<66> [ -1  27 -11 -20  24 -16  -8 -25  13   8   0 -10   7  32 -14  46  -4  41
  22   9   8 -18  22]
<76> [ 51   9 -33  17 -17  13  -1 -18  -8 -28  20  34   0   6 -15 -14  19 -51
  11  25  -5  23  22]
<77> [-18  20 -11 -50   4 -21  20 -22 -87  14 -34 -76  42  14  -5 -23 -43  25
   6  21  -5 -35  26]
<69> [-45  46  24   2  24 -11 -11  -3  33  28 -27 -22 -21  11   5  51 -23  72
   6   0   3 -31   2]
<76> [ -8 -46  -4 -14   3  -7 -31   3 -15  -1   1 -13   0  -1  15   9  -4  26
  27  24 -17  -5  27]
<69> [-38  30  -8 -26 -11  54 -24 -43  -8  -8   0 -25 -14  47 -15   1 -42 -28
  14   1  36 -85 -10]
<66> [ 52   6  17  -7  69  19  50  70 -10  89 -42  27  53  30 -25  -1 -36  81
  22  73 -58   1   7]
<69> [-56  22  35  -7 -23  19 -46   8  25  12  -1   4  -4   9  44  42 -20  -4
 -21 -19  25 -10 -26]
<69> [-23  21  16  -6   2  -3 -15   1   5  10  -8  -4   0  13  22  26 -17  28
   2  -2   4  -3   1]
<76> [ 44 -28 -17  26  21   9   6 -13 -25 -52  33  55 -31  51  28 -49   2  12
  56  21  -6   2  33]
<77> [-38  36  25 -36  -2  14  -3  -4 -38  27 -38 -45  24  27  26  21 -69  60
  15  -4 -21 -13   7]
<76> [-29  -4  42   6  -4  -3 -10  42 -21  23 -23   1   7  -8  60  -3 -31  42
  -7   5 -23  24  -5]
<69> [ 19   8 -15 -52 -16  11 -22 -25 -34 -13  30  15  57  58  20  21 -11 -36
   9  -5  24  13  10]
<65> [ 15  38 -12   6  -6  43  -4   0  33  33 -20   2   4  -8 -51  30 -12 -19
  -2  31 -18 -14  -2]
<76> [ -2 -34 -20  -8  25 -34 -12 -26   6 -21  10 -21 -23   5 -11  16  17  50
  40   4  -5 -16  37]
<76> [ 44  41 -37  27   9 -25  24 -40  18 -34  13  15 -23   3 -36   5  33  -6
  14   1   4  16  28]
<66> [-33  16  23  39 -47  -3  20   4 -16 -31 -13 -18 -35 -56  30 -54  -2 -39
 -44 -50   2  27 -32]
<66> [-30  15  31   2 -21 -24  31  12  12   3 -12 -25   4 -43  12  -2   5  -1
 -49 -77   5  40 -45]
<76> [  6 -38 -27   2   8 -20   3 -21  14 -31  35   3 -18  -7 -30 -25  52 -51
 -12 -11  45 -33 -10]
<65> [ 35 -15  -9 -12 -15   2   6   9  -9  -1  14  19  36  -4  -2  -1  13 -33
  -9  -7  -9  44  -3]
<77> [ -7  17   5   4  11  31  21  11  15  31 -25 -14  -6  -8 -39 -10 -18  -1
  -9   9  -6 -38 -22]
<65> [-22 -39 -20 -42  -4  14 -72 -10 -21   7  21  -6  23  31   8  21   2 -43
   8  62  38 -65  20]
<66> [-17 -44  -8 -29   3  35 -19 -11   7   5   6 -21  -3  12 -26   0 -13  -9
  19  -4   5 -50 -10]
<65> [-23   8  30  25  12 -27  78  21 -30   2 -40 -45 -23 -43   2 -72 -18  45
 -24 -49 -21   7 -29]
<69> [ 21  58 -13  23  19 -21  14  -8  38  21 -23  -2 -10 -15 -40  45  12  36
   4  25 -19  12  24]
<65> [-47   7  15 -12   7  54 -34   0  27  26  -8  -6 -18  29  -9  18 -32  -5
   4  15  25 -81 -25]
<65> [-10  -7   6 -13   4  32  15   9   7  20  -6  -9   7   3 -27 -17 -12 -21
 -14 -12  10 -35 -34]
<66> [ 50  29  -2  27 -19 -28   6   6   7 -27  30  65  18   0  36  10  38 -33
 -20 -14   4  92   6]
<66> [-10 -20   0 -38   6   9  15  -4   9  28 -22 -51  20 -14 -42  23 -22  37
  11 -29 -29  -6  -8]
<69> [-35  -8  27 -39 -25  14 -43   5 -15   1  16   8  34  33  61  28 -24 -12
  -9 -26  23  11 -17]
<77> [-24 -34  11 -14  20 -61 -14  -9   9 -25  28  -3  -7  13  40  22  30  43
   6 -39  30  10   5]
<65> [-46  69  17  10 -10  35 -48   6   3  49 -57 -29 -14  -2   9  52 -61  44
  11  74 -30 -40  28]
<69> [ 10 -30   6  18 -17   0  -1  13 -42 -36  22  33  -6   5  51 -60   7 -38
  -5   1   9  20  -2]
<77> [  8 -10 -14  -4  20 -22  23  -8   9  -3  11  -7  -1  -3 -32 -13  29 -12
 -12 -10  25 -21 -10]
<77> [ 10   8 -20 -18 -13 -23   5 -23 -60 -22   3 -20  24   9  11 -25  -2 -22
   0  13   9   5  25]
<65> [-19  20 -12  34   2   2 -43 -19  30 -12  -3   4 -55  -5  -3  25   8  10
  19  47   6 -38  31]
<65> [-23   5 -20  41  30 -46  -4 -37  21 -39   3 -20 -81 -11 -15 -10  32  37
  23  17  24 -56  32]
<69> [-40  31  14  -6  -7  17 -35 -12  43   4  16  13 -10  24   8  40   4 -31
 -24 -17  56 -40 -31]
<66> [-31 -36  13   5   9 -35  15  43 -32  43 -50 -65   3 -74 -11 -30  -2  33
 -26  36 -33 -15   4]
<69> [ 35 -18  -9   1  16 -37  12   3 -12 -25  40  45  18  24  23 -19  42 -24
  -8  -5  33  26   1]
<77> [ 10  12  -5  18 -29  45  -7  12 -19   9 -20   3  -2 -20  -7 -25 -23 -40
  -4  38 -27   0   3]
<65> [  4 -31 -18 -10  35 -35  55 -19  -7 -18  12 -30 -11  -3 -45 -48  31   0
  -6 -39  31 -40 -18]
<76> [-27 -18  14 -24   5  -8  14  -5  20   3   4 -26   4  -4 -10  11   1  15
 -11 -62  14  -6 -32]
<77> [-46  -6  16  12  10 -37  -4 -10 -10 -32  16  -5 -35   8  41 -30  17   1
 -17 -24  54 -36 -14]
<76> [  2  -6   8  17  25  -5   0   6 -17  -9  -1  17 -22  27  31 -18 -14  47
  32  25 -10 -11  23]
<77> [-12 -24   7 -18  -4  11  -1  12  17  22  -9 -21  12 -20 -19  15  -4   3
  -8 -19 -12   0 -18]
<76> [ 35  39 -15  45 -29 -35  21  -3  11 -28  14  30  -6 -45  -3 -15  55 -68
 -48 -11  16  60  -5]
<66> [ 43  10   7  13  -9  35  46  25 -13  15 -23  14  17 -13 -12 -28 -30   9
   8  -8 -59  53  -8]
<66> [-22  26 -15   1 -12  28  -9 -48  -9 -27 -11 -34 -40  15 -15  -5 -34   9
  33  -3  -4 -44  19]
<77> [-11  -7   8 -13 -15   6  -9   1   0   1   1  -7  10  -4   9  10  -7  -5
  -6 -20  -2  12  -9]
[ -1  16  29  12 -24  15  -8  36 -24  17 -20  18  19  -9  50  -3 -30   7
 -11  14 -32  48  -1]  <76>
[ 14  35  -3  18  -6   8  21  -8 -16  -4 -23  -8 -10  -6  -4 -12 -24  20
  14   7 -32  17  17]  <66>
[-12 -31 -10 -29   9 -21 -19 -21   8  -1  -3 -40   0  -5 -12  42  -3  56
  35 -11 -23   3  29]  <76>
[ 45   5   6 -45  -3  -9  67  21 -38  29 -11 -13  85  -2 -17 -12 -14   1
 -22 -48 -30  71 -24]  <65>
[-17  -9  -3  -3  37 -23  17 -20  19 -11   8 -16 -28  17 -20  -4  13  35
  13 -22  27 -46  -5]  <76>
[-18 -80   4 -23  12 -10   3  -6   6 -30  37  -5 -11  10   7 -27  22  -4
   7 -59  29 -20 -28]  <76>
[-56 -25  22 -62  30 -18  42   9 -72  34 -31 -83  38  15  -3 -52 -41  34
 -19 -21  25 -76 -30]  <65>
[ 34 -25  -3 -17  -8  39  45  20  10  17  10  13  37 -11 -48 -34   9 -64
 -30 -40   1  12 -54]  <65>
[ 42 -66 -15  12   6 -27  -1 -20 -19 -72  42  35 -26  23  47 -22  16  47
  68 -28 -32  64  46]  <76>
[-19  29  23  13  12 -30   8  14   8   7   1  14  -1   3  28   4  14   7
 -31 -10  31   2 -18]  <66>
[  8  -9  -3  31  14  11   5  15  24   8  -4  16 -28 -16 -21 -16  15  -7
  -1  27  -3 -21  -4]  <77>
[  5 -38 -12 -38 -10  31 -50  -2   4   3  36  27  33  36   5  23   8 -55
   3  19  30 -21  -5]  <65>
[ 21  17  35  14  32  38  28  49  15  30  11  76  17  53  24 -24 -13  -5
 -14   4  19  -7 -46]  <66>
[ 19 -17   0  47  40 -20  19   1 -18 -47  28  53 -52  40  39 -66  18  21
  30  20  22 -22  16]  <76>
[ 35 -24 -19  16  23  18  29  18  58  28   1  13  -7 -32 -82  -2  38 -27
 -12   8  -7 -17 -25]  <77>
[ 33 -50 -13 -14   0 -25  15  -3 -10 -33  44  25  21   7   7 -24  41 -34
  -4 -37  19  36  -9]  <65>
[-23   1   9  11   1  29 -29  -3  31  -2   8  17 -30  16   7  14  -7  -4
   8   3  16 -34 -10]  <65>
[ 29  12  -6   7  12   3 -13   0   9  -9  27  54   7  41  17  11  14 -15
   9  22  20   6   9]  <66>
[ 34  92  19  50 -10   3  55   8   5 -11  -8  49  -7   6  20 -22  -7  -9
 -26 -28  -6  61 -19]  <76>
[-36  32  19  30   4  38 -42  -9  59  -2   0  26 -58  25  15  41 -19  25
  21   6  11 -38  -4]  <65>
[ 19 -14 -21   7 -16 -18  -9 -10   2 -20  15   4  -1 -23  -9   1  33 -33
  -6   4   2  23  13]  <76>
[-39   7  19  36  18 -39  -1 -13   5 -35  -2  -8 -65   1  42 -12   1  64
  18 -19  10 -14  14]  <65>
[ 19  -7  -8 -19 -21  70 -62   1  51  12  36  61  23  41  -6  58   1 -64
   8  18  16  -3 -13]  <65>
[ 21 -23 -31 -10  -2   9 -13 -16 -19  -1 -11 -24   1  -9 -30   4  -9  12
  38  42 -38  -6  43]  <66>
[-25  24  14  30 -21  -9 -18 -14 -24 -49  20  27 -34  19  67 -33   1 -30
 -12  -8  41  -4  -1]  <77>

(24) [ -3 -47  -5  10 -21  -5   5  27   1  -1  -3  44  39  12  22 -16 -12  -2
 -22  13 -42  31   7]
(16) [ 36 -35  14  -7  -2 -43 -16  25   4 -26 -30 -20  13   5  19 -28  -8   8
  42  10 -16 -30  53]
(24) [ 39  44   7   3 -32 -39  84   8 -33  15   3  28  -1  21   5   9  25  29
 -17  13 -37  -8   1]
(16) [ -36  -57   39    6   23    6 -103   20   -9   18   11   38   22  -74
   24  -45  -20    4   17    4   46  -16    3]
(16) [-15 -17   2  -1 -37 -21  46  19 -44  13  24  10  23 -10  12   7   1   0
 -38 -22 -37 -16  -2]
(20) [ 19 -21  -4   9 -17   2   1   0   6  -5 -12   3   9   4   3 -21  -6  17
  -2  15 -21  23   7]
(24) [-10 -42 -30 -15 -36  -8  18   3  -7 -31 -14 -88   4  -6  -2   3 -23 -37
 -12 -39 -32 -24  27]
(20) [ 13 -43  -9  11 -31  15  52  -5 -20   0  30  11  32  50 -14   4   5  54
 -31  -4 -66  40 -12]
(24) [  3 -46  -2  -6  42  36 -25 -23  22 -30  28 -40  10  74 -35  19   3  43
  37 -18  -9  14   1]
(16) [-21  -8   1  11  -3  23  -8  -2  -4  19  18  39  11 -12   2  -3  -2   5
 -26   5   1  28 -26]
(21) [  9 -77   8 -10  30 -13 -36  27  20 -40   0  -8  40  61   7  -3 -10  13
  47  -5 -29  -7  43]
(21) [-26  68  22   5  34  -1  12  10 -11  42  33 100  -4   3   9  32  29  -4
 -16  15  33   3 -41]
(16) [ -7 -33   8 -19  31 -23   0  24  -3 -27  19 -12  24  58   2  29   6  -2
  33 -25 -19 -35  27]
(24) [ 19  33   6   6 -37 -36  57  17 -29  22  -5  41   4 -15  19  -5  12   5
 -28  16 -24  -5  -1]
(20) [  1  48 -28 -11  -7  18  38 -37   4 -10  -3 -74 -41   9 -32  32   7 -17
  -8 -25  10  -9 -14]
(20) [  5 -12 -26   4  -6  23  51  -9  10 -12  19   4  17  77 -19  31   8  17
 -21  -5 -50  44 -15]
(24) [-19 -33 -17  -8   1  13 -29  -3  16 -22 -11 -49   0  -9  -3  -2 -21 -32
   5 -20   4  -5  12]
(21) [-73 -62  33   7  16  63 -65 -29 -53  39  88  -1  16 -58 -28  -5  -5  56
 -26 -48  38  -6 -55]
(20) [ 29 -27   5   8 -47 -11  -6  -7 -19   2 -25 -38  -4 -58   5 -52 -16  25
  -4   8  -9  -6  19]
(16) [ -5   7   4   2  -6   3 -15  -6  -5  10  -5  -5 -10 -37   2 -13  -4  -4
  -4   1  19  -6  -5]
(20) [ -1 -59  14  10 -14  -6   9  26 -21   7  27  54  50  25  14 -12  -1  37
 -16   5 -47  21   2]
(24) [ 42  14   4  16  -5 -21  49  25  11   7  -6  94  28  66  17   0  19  31
  -6  49 -49  47   2]
(24) [ 26  61  27   1  -3 -19  53 -16 -44  30  29  17 -20   1 -15  14  36  55
  -1   2   8 -26 -19]
(21) [   1  -41   27    7   50   21 -104    0   36   -6  -10   25    8  -13
    5  -37  -12   22   52   27   44   14   11]
(21) [ 19 -26 -63  17 -72  53  26 -45  30 -19 -43 -84 -18 -18 -24 -30 -33 -12
 -50   3 -41  73 -10]
(21) [-14 -76  -5   7  37  36 -44  12  39 -22  18  41  46  73  -2   3 -10  18
  15  10 -27  55   0]
(16) [ 34 -22   3  -1 -44 -46  39  24 -24  -9 -21 -12  17  -6  20 -23  -4   9
  -3   5 -45 -20  36]
(20) [-11   9 -24 -11   4  -1  11   3  19 -20 -15 -30  -8  18  -1  22  -6 -46
   0 -14  -4  -6   8]
(21) [-51  22 -14  18   6  56  34 -13  -5  40  58  88  17  32 -13  42  15   5
 -68  -1 -11  68 -75]
(21) [ 39  96   9  -2  26 -51  19  26  31   5 -49  68 -24  14  29   8  22 -37
  30  52  26 -11  18]
(16) [ -8 -35   7   0 -36 -28  36  28 -41   8  19  20  34  -6  19  -4  -2   7
 -30 -14 -44 -14   8]
(20) [ 26  -6  -3  14  -9  20  18 -17   6   4   6  16   5  29 -14  -9   7  46
  -7  20 -23  43 -13]
[ 39  -2 -12  13 -17  12  -5 -17  27  -9 -34 -12 -10  -1  -5 -32  -8  19
   7  31  -9  38   7]  (20)
[ 17   0  14 -10  22  14  25 -34 -24  -8  46 -52 -10  53 -45  29  25  72
  26 -30  -5 -22  -9]  (24)
[ 10 -27  10   5 -53   0  43 -18 -61  17  33 -38   6 -29 -17 -16   3  61
 -32 -25 -32 -13 -10]  (20)
[  3 -74  19   1 -23 -39   8  48 -30  -5  12  37  57  12  31 -19  -8  18
  -4  -2 -55 -13  32]  (16)
[ 12  37 -11 -20  16 -15  25 -12   6 -23  -8 -64 -29  29 -18  33  11 -17
  27 -22   9 -39  15]  (16)
[ 48  57 -25  -5 -37 -22  68 -20   1 -12 -38 -61 -38   5 -12   5   8  -8
  -3   5 -17 -10  14]  (16)
[ -9 -48  22  -6  66   7 -83  16  35 -23   4  20  22  36   5  -4  -6   7
  60   7  25  -4  22]  (16)
[ 18  25 -46 -14 -61 -47  64  19   6 -28 -64 -67 -17 -19  22   3 -18 -85
 -24 -10 -37 -26  40]  (24)
[ -7 -17   3 -11  58  44 -48 -39  23 -24  27 -62 -17  43 -44  22   5  33
  48 -25  34  -6  -7]  (24)
[  8 -16 -10   9   6  19  24   0  15  -4  16  39  24  66  -8  15   8  25
 -10  13 -38  48 -13]  (20)
[ 20 -22  10   2 -50 -41  20  22 -34   5 -17  -8  12 -46  24 -35  -9   5
 -13   2 -27 -25  27]  (16)
[ 22 -25   4   9  -1  -4  27  13   1  -2  13  49  32  59   3   2  10  39
  -2  19 -46  33   2]  (24)
[-13  -1  -3  -4 -11  -2  -7  -2  -9   1  -4 -26  -8 -32   2  -4  -8 -19
  -7 -14  11 -17   2]  (24)
[ 14  22 -12   1  -7  -9  22   3  12  -4 -19   6  -6  13   5   4   2 -15
  -3  13  -9  10   5]  (21)
[-14  11   6  -5   8 -11  28  13 -18   9  27  29  12  25   3  28  14  -1
 -10 -11 -11 -12  -9]  (21)
[ 36  31 -11   9  -2  19  -8 -31  32  -5 -34 -21 -32  -5 -15 -20   0  13
  14  29  17  30  -3]  (20)
[-11  35 -11 -16   2 -13 -17  -6   9 -11 -32 -63 -38 -48   2   4 -10 -59
  14 -17  42 -45  16]  (20)

(34) [-27  -7   8  -8 -13 -44 -30  26 -35 -16  22  22 -18  -1  -8  22  11  10
   2  63 -34  11  19]
(31) [ 11  57  14 -13  -4   8 -52 -14   1   0   9  10   3 -23  -8  16 -15  -5
 -22  78 -29  19  35]
(39) [-58  77 -28   3  37 -30   1 -15 -31  13 -18  -5 -15  41 -31   8  36  52
 -42  42  49  -8  19]
(34) [-31   7  23  50  -7  -4 -47  36  -5   6  42  37  14  18 -43 -35  49 -31
 -23  -6 -45 -22  26]
(33) [ -4 -15  13   7 -26 -15  24  -4  -9  -9  -7  -4   0 -16 -10  19 -17  -5
 -19 -11  13 -27 -11]
(39) [-63 -30   9  34 -69 -75  36  38 -52 -22  30  27 -39  -4  -2 -14  -9  59
  43 -43 -14 -40 -30]
(34) [  9  -1  11   6  -5  -9 -19  12 -17  10  26   2 -12  19  14  13   3  14
  53  47 -24  -9  48]
(39) [-29  12 -20 -27  37  -5  -8   2  -7   4 -10   1  -8  27   8  10  19  19
   4  10  20  32 -15]
(34) [-16  36  -1  31  -3  25 -25  16   5  15  29  33  -1   9 -14 -62  21   2
  15 -40 -35 -14  -1]
(29) [  1 -41  17 -31  24  63 -20  10 -13   3  -6  41   9  14   1  66  -2 -69
  -1  13 -22  -2 -10]
(39) [ 17 -27  41  53 -81  20 -20  27   6 -21  39  48   5 -54   4 -31 -39 -22
  32 -43 -86 -15  -5]
(39) [ 38 -84 -28 -27  -3  -9  49  19 -30 -12  -2  -4 -31   2  35   6  -8  10
  68   0 -19 -14  -1]
(33) [  4  16  27 -15  -8 -14   4 -23  11  13  -2 -32   8   0   4  35 -22  -2
  -3  16  41 -16   6]
(34) [-11  29  -6 -45  -1   5 -22  -4  -6   1   7  14 -24  -8  41  10 -32  39
  57  21 -15  43 -21]
(29) [-37  -3  65 -17 -38  10  -5 -18  14  -4  -9   6  22 -24   0  83 -55 -37
 -30 -31  38  -6 -56]
(39) [ 70  18 -15  14   9  87 -23  -8   1   3  -2  36   7 -24  -9 -20  -7 -44
  -7  36 -73 -15  50]
(31) [ 11  -6  10  15   4  69  -3 -11  13   1 -19  23  18  -2  10  31 -22 -30
   2 -26  -8   6  -8]
(29) [  2   2  -7  -3  22  -1 -21   4 -20  -4  -6   8   0  12 -14  32  20 -11
 -23  69 -14   8  41]
(31) [ 10  21  11 -14 -13 -25  -8  -9   6   0   8 -15   2 -22 -16 -11  -4  -7
 -32  24   4 -12   5]
(34) [ 19 -10  29  55 -15   3   3  -7   0   6   0 -17  21  14 -13  38   1 -17
  -7  30   7 -35  66]
(33) [-28 -23   6 -33 -11 -30 -21  37 -28 -10  33  37 -19  -9 -19 -17  20 -21
  -7   5 -40 -11 -29]
(29) [ 35  24 -52 -48  15   5  21  -8  12   7   4 -11 -29 -19  27 -90  -6  38
  40 -33 -12  13 -35]
(29) [  7  30 -43  16  12 -21  27 -18 -10 -15 -33 -17  -5 -13 -26 -25  15  30
 -62  25  18   1  17]
(29) [ 16  33 -42  33   3 -16  31 -16 -13 -10 -25 -15  -9 -11 -25 -36  14  36
 -44  21   7 -17  33]
(31) [ 11 -67  11  32  18  30 -37  53 -23   8  40  44   3  45  -2   6  50 -48
  54  24 -73 -14  58]
(39) [-11  14 -17 -10 -18 -45  46 -19  -5 -15 -24 -27 -12 -26 -12 -12 -16  34
 -42 -18  44 -12 -34]
(34) [-46  33   9   0  54 -13 -49  15  13  33  26  -5  17  62 -28 -19  70 -16
 -19   5  23   7  15]
(34) [ 14  16 -42  25 -42 -24  62 -11 -46 -25 -21   6 -39 -36  -9 -26 -27  62
  -5  10 -13 -43  12]
(29) [-29 -14 -14  19  19  -7  15  25 -53  13  11  24 -22  53 -21  13  44   8
  18  20  -4 -53  36]
(34) [ 44 -85 -48 -81  -7 -17  46  27 -18 -27   4   9 -43 -43  33 -52 -13  -1
  44 -32 -43   9 -68]
(31) [ 23 -28  52 -13  -2  31 -26   7   0  21  26  11  20   9 -20  47   3 -86
  -9  27 -15 -55  28]
(33) [  3 -11  21 -21 -18  -8  29 -15  22  14   3 -32   0  -1  31   6 -35  12
  44 -53  44 -12 -38]
(29) [ 18   6  28  15 -28 -14 -23 -15  55 -14  -1 -31  31 -41  15  -8 -30  -3
 -17 -14   6  53 -12]
(31) [ 12  29 -15  11  14  25 -18  -6   8   2  -4   7   3   0   6 -17   3  11
   5  15 -18  24  20]
(31) [-12  20  27 -10 -38 -64 -24   6 -15 -10  27  -7 -10 -27 -17   8  -9  11
 -20  60 -12  -8  18]
(39) [-30  68  33  53 -14   7 -66  -6  26   3  15  11  25   0  -5   4  -4  17
  -9  22 -15  44  32]
(33) [  3   5  13  12 -31 -24  17  -9  27   4  10 -31  -2 -10  34 -25 -31  43
  52 -48  22  10 -19]
(33) [ 28   7 -11   9  34  57  -2 -23  24   6 -32  -8  24   9   6  20  -1 -23
 -18   1  13  21  15]
(33) [ 23 -44 -11  34 -15  36  15   3  26 -32 -28  15  23 -39   0 -15 -14 -28
 -35 -54 -25  33 -30]
(31) [  7   5 -22  -9  -7 -61   7   8   1 -12  11 -22 -11 -22 -20 -60  23  19
 -32  11  -4   1  -2]
(29) [-14 -33  -4 -17  17 -33 -13  14  48  -9   3 -28  18   0  20 -36  20   2
   0 -53  20  73 -52]
(33) [ 26 -47   2 -81  30 -35 -59  25  54  -7  30 -27  10 -16  43 -35  16 -24
  33  14 -26 107 -38]
(39) [ 30 -17 -14 -17  -2  -5  22 -14  13 -12 -19 -24  -1 -22  20   1 -21   9
   3   1  11  21 -10]
(33) [ 13   6 -27 -18  54  33  40 -27 -15  30 -33 -27  -8  56  15  42   9  13
  27  15  57 -29  28]
(31) [ -6 -27 -58   4  20 -41  13  31 -13 -22   1   3 -22   5   0 -69  46  39
   6  -9 -26  37  -8]
(31) [-21 -32 -33  -2  -5 -26  28  14 -11 -31 -20  10 -15 -16   6 -18   3  29
 -10 -33  -3  35 -46]
(29) [ 59  43 -47 -82  19  17  -5 -34  38 -11 -23 -22 -11 -64  30 -61 -35  16
 -14  11 -11  66 -46]
(34) [ 65 -53 -38 -50  38  13  55  -6  16  22  -6 -46 -13  20  36 -40   9  -5
  60 -38  25 -20 -11]
(39) [-35 -20  12   2   8  -8 -10  27 -21  12  24  20  -8  38  -3  10  26  -5
  31  -8  -5 -18   1]
(33) [  8  -1 -26  -3  46  80  18 -10  -2  19 -27  22   4  33   6   8  10 -21
  11 -37   9 -13  -9]
[ 40  58  -1 -43 -22 -15 -20 -31  31  -3   6 -29  -7 -56  27 -33 -49  31
  10  32  -8  39  -8]  (29)
[ 21   6  10  43  20  69 -39   9   5  21  16  28  14  36  13   9  13 -21
  52  17 -44   1  61]  (31)
[  5  -6   3   4  -5  -4  18 -17   3  -9 -25 -17   9 -10  -3  32 -15  -2
 -29   8  26   0   0]  (34)
[-22 -21  -6  34 -47  28   2   4  -4 -59 -38  53   3 -62  15  29 -53  14
 -26 -33 -43  68 -54]  (31)
[ 33  22  -4 -33  -2   1 -26   3   4  15  33  -2 -20  -7  31 -37 -12  20
  69  29 -37  10  18]  (29)
[ 31  43  -8 -28  29  48 -27 -25  18   9 -14   4  13 -14  -7   1  -6 -30
 -36  33  -8  14   9]  (31)
[-10  16 -26 -12  41   9  11  -1 -42  19  -8   7 -20  47 -13  23  31  11
   6  46  14 -36  38]  (33)
[  5 -12  28 -33  72   5 -18 -27  48  39 -19 -71  44  65  14  74  27 -40
  -8  26  94  28  24]  (34)
[ 11  13 -19  20 -18  34  19   2   8  -2   3  26  -6 -24  -5 -69  -9   4
   3 -72 -28 -19 -33]  (34)
[ -1  17 -18 -37  23  -4   5 -23  25  -6 -29 -25   7 -13   7  -1  -8   7
 -35  -8  38  44 -39]  (39)
[-34 -31  -5  11 -40 -62  16  20 -15 -30   5  -3 -26 -10  43   5 -26  75
  65 -14  -5  48 -26]  (39)
[  3   6 -24 -21  49  12 -42  21 -22  11  16  21 -14  38   5  -2  43   0
  31  67 -39  25  44]  (31)
[-11  37   1 -66 -10 -24   2 -20  10   3   1 -16 -17 -29  20 -10 -37  27
   7 -10  26  18 -58]  (29)
[-11  44  28  37 -32  22  -5 -25  12   4  -8   0   9  -9  19  32 -47  29
  22  -9  14   6   8]  (31)
[-44   4   2 -34  24  31 -36  22   3   4  12  48   2   8  -7 -15  19 -32
 -10 -45 -20  26 -63]  (39)
[-11  -8 -21  -4  15  44 -14   5 -10 -21 -25  41  -3  -7  17  28 -12   1
   3   6 -30  53 -18]  (31)
[ 39 -76  -2 -27  15  -4  24   9   2   4   1 -28  -3  18  35  25   0 -15
  57   5   8   1  10]  (39)
[ 13   3  52 -12 -33 -21 -30 -17  35 -12   3 -24  32 -47 -12  35 -32 -43
 -58  26  11  16  -7]  (33)
[-16   9  39  55 -60  10 -31  22   0 -10  37  46   6 -29 -13 -24 -18 -10
  10 -30 -60 -17   1]  (39)
[-15  -4   0   0  10 -14 -32  35 -12  11  41  23 -10  23 -11 -40  42  -8
  23   6 -39  -8  13]  (34)
[ 22  55  11   1  23  43 -37 -31  44  12 -15 -11  36 -15 -18  -4  -2 -37
 -62  14  10  21  12]  (39)
[  7   2 -27  16 -43 -41  49  -7 -52 -33 -22   3 -35 -36  -8  13 -29  53
 -13  45 -10 -29  20]  (34)
[-18 -18  -2 -21 -10 -19 -35  42 -22 -10  40  42 -22  -7  -1 -34  19  -4
  26   9 -63  12 -15]  (34)
[ 19  13  14  16 -19  17 -29  -9  35 -12  -1  -1  19 -33  18  -5 -28   0
   2  -1 -22  49   0]  (39)
